Below are the code and all the weights of a small trained network. Each question names an input and a target symbol and asks about switching units off, where a switched-off unit gives its printed mean instead of its output.

import numpy as np


def w(rows, s, z=0):
    codes = np.array(rows[::2]) - 128.0
    scale = np.full(codes.shape[1], s)
    scale[-1] = z or s
    return codes * scale


def f(y):
    return np.maximum(y, 0)


def softmax(a):
    e = np.exp(a - a.max(-1, keepdims=True))
    return e / e.sum(-1, keepdims=True)


def log_softmax(a):
    a = a - a.max(-1, keepdims=True)
    return a - np.log(np.exp(a).sum(-1, keepdims=True))


def net(x, mask):
    ids = ['επστφψω'.index(c) for c in x.split()]
    T = len(ids)
    res = E[ids] + P[:T]
    r = res
    for j in range(2):
        rows = slice(2 * j, 2 * j + 2)
        q, k, v = (r @ M[0][rows].T for M in (Q, K, V))
        z = softmax(np.where(np.tri(T) > 0, q @ k.T / 2**0.5, -1e9)) @ v
        o = O[0][rows]
        res = res + np.where(mask[j], z, o[:, -1]) @ o[:, :-1]
    y = f(res @ A[0][:, :-1].T + A[0][:, -1])
    res = res + np.where(mask[2:10], y, B[0][:, -1]) @ B[0][:, :-1]
    return log_softmax(res[-1] @ U[:, :-1].T + U[:, -1])


Q, K, V, O, A, B = {}, {}, {}, {}, {}, {}
E = w([
[53,103,142,168,149,104,129],'ε',
[119,171,4,139,133,106,129],'π',
[161,167,165,190,144,100,98],'σ',
[140,98,119,174,152,126,168],'τ',
[100,106,146,153,69,78,164],'φ',
[61,72,140,181,116,131,123],'ψ',
[169,141,135,149,107,74,210],'ω',
],0.024)
P = w([
[214,17,86,2,121,91,100],'0',
[112,156,113,103,180,136,191],'1',
[133,159,145,110,101,234,213],'2',
[99,87,131,119,134,150,98],'3',
[103,99,147,120,123,144,109],'4',
[113,102,154,124,116,128,112],'5',
[90,123,136,115,136,150,111],'6',
[139,94,172,129,118,137,112],'7',
[130,111,151,130,127,155,103],'8',
],0.008)
Q[0] = w([
[113,183,159,124,177,82,25],'head 0',
[121,55,45,121,136,78,47],'head 0',
[111,76,94,254,179,136,243],'head 1',
[234,228,140,92,163,132,209],'head 1',
],0.012)
K[0] = w([
[71,100,47,149,169,93,207],'head 0',
[112,95,185,76,146,170,179],'head 0',
[101,152,5,112,169,165,119],'head 1',
[164,193,180,55,180,134,52],'head 1',
],0.013)
V[0] = w([
[147,133,207,194,145,116,91],'head 0',
[69,41,180,107,147,112,211],'head 0',
[166,204,254,56,191,234,54],'head 1',
[142,239,88,143,101,164,6],'head 1',
],0.0096)
O[0] = w([
[191,113,203,132,88,187,131,224],'head 0',
[166,190,77,51,219,112,124,120],'head 0',
[133,118,123,30,203,2,106,1],'head 1',
[166,37,145,171,133,63,47,127],'head 1',
],0.0081,0.0059)
A[0] = w([
[63,124,94,76,210,142,193,84],'neuron 0',
[84,57,103,65,181,20,40,22],'neuron 1',
[129,91,122,149,222,50,104,114],'neuron 2',
[152,231,63,48,76,95,147,116],'neuron 3',
[125,138,116,115,181,176,193,160],'neuron 4',
[33,75,125,92,86,142,134,249],'neuron 5',
[198,69,101,178,164,95,199,250],'neuron 6',
[142,246,137,126,114,115,175,94],'neuron 7',
],0.013,0.002)
B[0] = w([
[185,189,134,200,106,142,171,153],'neuron 0',
[239,8,79,136,118,94,130,212],'neuron 1',
[60,201,173,128,96,198,135,248],'neuron 2',
[141,115,136,190,158,188,201,155],'neuron 3',
[104,90,133,81,142,162,101,204],'neuron 4',
[189,194,97,100,170,117,170,178],'neuron 5',
[103,151,96,90,195,115,117,245],'neuron 6',
[138,140,134,91,105,65,54,200],'neuron 7',
],0.016,0.012)
U = w([
[132,86,99,88,23,93,174,59],'ε',
[133,61,97,238,98,112,171,93],'π',
[136,85,109,117,166,57,203,39],'σ',
[83,31,121,55,81,174,140,6],'τ',
[74,146,159,156,128,138,142,202],'φ',
[204,50,151,117,110,136,65,168],'ψ',
[151,93,74,149,157,119,254,252],'ω',
],0.0069,0.0022)

Each question gives the input, a string of symbols that net reads in full, and the target symbol t.
The units are the heads (2 rows each of Q, K, V and O) and the neurons (one row each of A and B). Each row of codes is followed by its name. A weight is (code - 128) times the scale printed after its matrix; where a second scale follows, it is the last column's (O, A, B and U).
mask holds one flag per unit, heads first, then neurons. A switched-off unit (its flag False) gives its mean, the last column of its rows in O or B, instead of its output. The means were averaged over made-up inputs and are rounded, as every weight is.
A unit's drop is (log p(t) with every unit on - log p(t) with that unit switched off) / (log p(t) with every unit on - log p(t) with every unit switched off).
The circuit of an input: a set's keep is (log p(t) with only the set's units on - log p(t) with every unit switched off) / (log p(t) with every unit on - log p(t) with every unit switched off). Starting from all 10 units, units are removed one at a time, each time the one whose removal leaves the highest keep (on an exact tie, the one counted first), for as long as the keep stays at least 0.8.
circuit, biggest first: the units of the circuit, biggest drop first
most important unit: the unit with the biggest drop
top k neurons: the k neurons with the biggest drops, biggest first
drop when u is switched off: that unit's drop, to one decimal
input τ ψ τ, target φ: most important unit	neuron 0
input π τ τ ε τ σ φ, target π: top 2 neurons	[neuron 6; neuron 2]
input σ τ ψ σ, target φ: top 2 neurons	[neuron 1; neuron 2]
input σ σ ω ε, target ω: top 3 neurons	[neuron 2; neuron 0; neuron 5]
input τ σ ψ τ ω, target σ: top 2 neurons	[neuron 6; neuron 2]
input τ σ φ, target ε: circuit, biggest first	[head 1; neuron 7]
input ψ σ π π, target π: top 2 neurons	[neuron 5; neuron 2]
input τ π π ε, target ω: top 3 neurons	[neuron 5; neuron 2; neuron 7]
input σ σ σ π φ σ σ τ τ, target π: top 4 neurons	[neuron 2; neuron 4; neuron 7; neuron 5]
input σ τ σ σ σ φ σ π, target π: top 4 neurons	[neuron 2; neuron 5; neuron 4; neuron 7]
input ψ φ σ, target ψ: circuit, biggest first	[neuron 1; head 1]
input ψ ω π τ ω σ, target π: top 2 neurons	[neuron 2; neuron 6]
input π σ ψ σ σ ψ σ σ τ, target π: top 2 neurons	[neuron 2; neuron 4]
input ω τ τ, target φ: top neuron	[neuron 0]
input π σ σ σ σ φ τ σ, target π: top 2 neurons	[neuron 1; neuron 7]
input σ σ ε φ π ψ σ φ, target π: top 3 neurons	[neuron 2; neuron 4; neuron 7]
input ω τ ω ψ, target ω: top 3 neurons	[neuron 5; neuron 2; neuron 0]
input σ σ τ φ, target ω: drop when neuron 2 is switched off	0.7
input σ ω σ ψ φ, target ω: drop when head 1 is switched off	-0.2
input ω σ φ π ε, target π: drop when head 1 is switched off	0.9
input τ τ σ σ, target φ: drop when neuron 3 is switched off	0.0
